Below are the code and all the weights of a small trained network. Each question names an input and a class and asks about switching units off, where a switched-off unit gives its printed mean instead of its output.

import numpy as np


def w(rows, s, z=0):
    codes = np.array(rows[::2]) - 128.0
    scale = np.full(codes.shape[1], s)
    scale[-1] = z or s
    return codes * scale


def norm(h):
    return h / np.sqrt((h * h).mean(-1, keepdims=True) + 1e-5)


def f(y):
    return np.maximum(y, 0)


def log_softmax(a):
    a = a - a.max(-1, keepdims=True)
    return a - np.log(np.exp(a).sum(-1, keepdims=True))


def net(x, mask):
    res = np.array(x, float).reshape(1, 8) / 4 @ E
    u = 0
    for l in range(3):
        y = f(norm(res) @ A[l][:, :-1].T + A[l][:, -1])
        res = res + np.where(mask[u : u + 5], y, B[l][:, -1]) @ B[l][:, :-1]
        u += 5
    return log_softmax(norm(res)[-1] @ U[:, :-1].T + U[:, -1])


A, B = {}, {}
E = w([
[181,177,42,146,164,135,83,95,119,86],'x0',
[169,116,241,144,34,34,75,108,157,124],'x1',
[59,116,23,125,55,133,107,124,138,116],'x2',
[59,124,177,203,90,152,4,83,238,98],'x3',
[132,90,123,102,105,52,90,132,231,80],'x4',
[80,205,88,164,97,28,75,214,144,129],'x5',
[81,98,145,79,80,105,37,177,49,113],'x6',
[114,112,134,90,82,130,83,253,171,106],'x7',
],0.004)
A[0] = w([
[132,67,81,56,163,157,132,167,187,69,136],'0.n1',
[84,91,137,55,2,53,43,174,138,97,155],'0.n2',
[95,103,95,209,97,125,92,30,196,133,55],'0.n3',
[166,130,236,122,139,100,151,54,86,162,1],'0.n4',
[104,167,15,121,138,135,84,126,93,129,30],'0.n5',
],0.0063,0.0018)
B[0] = w([
[188,80,61,111,235,123,146,99,95,111,178],'0.n1',
[89,139,191,191,57,129,95,116,118,225,253],'0.n2',
[150,220,120,254,110,144,143,201,173,81,197],'0.n3',
[216,91,34,52,237,195,167,154,115,90,191],'0.n4',
[163,18,102,41,185,124,168,82,20,162,186],'0.n5',
],0.0063,0.0067)
A[1] = w([
[114,97,145,108,199,213,92,57,140,123,143],'1.n1',
[86,116,231,131,102,219,58,134,126,96,158],'1.n2',
[125,118,109,116,161,134,161,11,11,100,5],'1.n3',
[105,254,120,150,139,112,98,162,185,101,57],'1.n4',
[25,115,83,149,193,106,102,204,160,98,13],'1.n5',
],0.0045,0.0021)
B[1] = w([
[169,149,185,46,28,22,83,175,150,184,238],'1.n1',
[74,175,226,80,54,89,95,100,123,253,218],'1.n2',
[65,39,63,58,152,124,54,207,72,147,255],'1.n3',
[143,155,255,124,106,142,142,131,92,187,186],'1.n4',
[208,126,109,18,209,144,184,118,155,85,153],'1.n5',
],0.005,0.003)
A[2] = w([
[163,186,130,109,161,79,143,247,50,22,61],'2.n1',
[165,94,232,44,114,177,227,115,227,143,2],'2.n2',
[71,143,2,113,124,95,88,140,21,4,59],'2.n3',
[52,146,211,159,91,178,22,39,161,101,93],'2.n4',
[132,32,159,21,156,207,172,117,108,140,8],'2.n5',
],0.0043,0.00096)
B[2] = w([
[182,125,106,233,106,155,142,28,240,153,189],'2.n1',
[77,110,81,66,153,153,101,124,43,90,194],'2.n2',
[119,64,87,17,108,160,91,56,140,192,203],'2.n3',
[14,187,120,168,5,131,173,12,63,177,204],'2.n4',
[3,63,98,105,71,158,112,111,165,158,253],'2.n5',
],0.0057,0.0041)
U = w([
[72,175,186,176,34,84,76,142,116,186,236],'0',
[112,1,48,13,191,165,139,115,81,161,180],'1',
[172,152,90,150,191,145,174,121,165,9,9],'2',
],0.0086,0.0015)

Each question gives the input, the list of numbers given to net, and the class t.
The units are the neurons (one row each of A and B). Each row of codes is followed by its name. A weight is (code - 128) times the scale printed after its matrix; where a second scale follows, it is the last column's (A, B and U).
mask holds one flag per neuron, layer by layer. A switched-off neuron (its flag False) gives its mean, the last column of its row in B, instead of its output. The means were averaged over made-up inputs and are rounded, as every weight is.
A unit's drop is (log p(t) with every unit on - log p(t) with that unit switched off) / (log p(t) with every unit on - log p(t) with every unit switched off).
The circuit of an input: a set's keep is (log p(t) with only the set's units on - log p(t) with every unit switched off) / (log p(t) with every unit on - log p(t) with every unit switched off). Starting from the 12 units with the biggest drops (on a tie, the unit counted first), units are removed one at a time, each time the one whose removal leaves the highest keep (on an exact tie, the one counted first), for as long as the keep stays at least 0.8.
circuit, biggest first: the units of the circuit, biggest drop first
unit that matters most: the unit with the biggest drop
k most important neurons: the k neurons with the biggest drops, biggest first
top k neurons in layer l: the k neurons of layer l with the biggest drops, biggest first
drop of u: that unit's drop, to one decimal
input [6,-3,1,6,-8,5,-3,-4], class 1: circuit, biggest first -> (0.n5)
input [-6,1,-7,7,0,-3,-5,-8], class 2: circuit, biggest first -> (0.n3; 0.n4; 0.n5)
input [-1,1,2,-6,-7,0,7,6], class 0: 2 most important neurons -> (0.n4; 0.n2)
input [0,-7,-6,5,-7,7,-4,8], class 2: circuit, biggest first -> (0.n2; 2.n1)
input [5,-6,-3,6,1,-6,-4,-3], class 2: top 2 neurons in layer 0 -> (0.n2; 0.n3)
input [1,-2,-1,4,5,-8,-8,-7], class 2: 2 most important neurons -> (0.n3; 0.n5)
input [-3,-7,-3,8,3,-7,4,-7], class 0: circuit, biggest first -> (0.n3; 1.n1)
input [0,5,0,-2,-7,7,-1,-4], class 1: 4 most important neurons -> (0.n3; 0.n2; 0.n4; 2.n3)
input [7,0,0,1,6,7,-3,-8], class 2: circuit, biggest first -> (0.n3; 0.n2)
input [4,5,-1,6,-6,-7,-8,3], class 2: circuit, biggest first -> (0.n2; 0.n3)
input [0,0,-4,2,-6,2,1,-1], class 1: 2 most important neurons -> (0.n4; 0.n3)
input [8,-2,7,8,5,-4,3,-1], class 0: top 2 neurons in layer 0 -> (0.n3; 0.n4)
input [-4,-5,1,4,5,-4,-5,-7], class 2: 2 most important neurons -> (0.n3; 0.n2)
input [-8,-5,7,3,7,0,1,2], class 0: circuit, biggest first -> (0.n2)
input [8,7,8,-6,7,-4,2,7], class 0: top 2 neurons in layer 0 -> (0.n2; 0.n4)
input [5,5,-3,6,8,-4,-7,-1], class 2: 2 most important neurons -> (0.n2; 0.n3)
input [-3,7,-4,-3,-2,0,-6,4], class 1: 2 most important neurons -> (0.n3; 2.n2)
input [0,8,-8,-2,-7,4,-4,-6], class 1: 2 most important neurons -> (0.n4; 0.n3)
input [-7,8,4,-1,-6,-3,-1,-2], class 1: drop of 0.n4 -> 1.5
input [1,-3,3,3,-4,8,2,-7], class 1: unit that matters most -> 0.n5
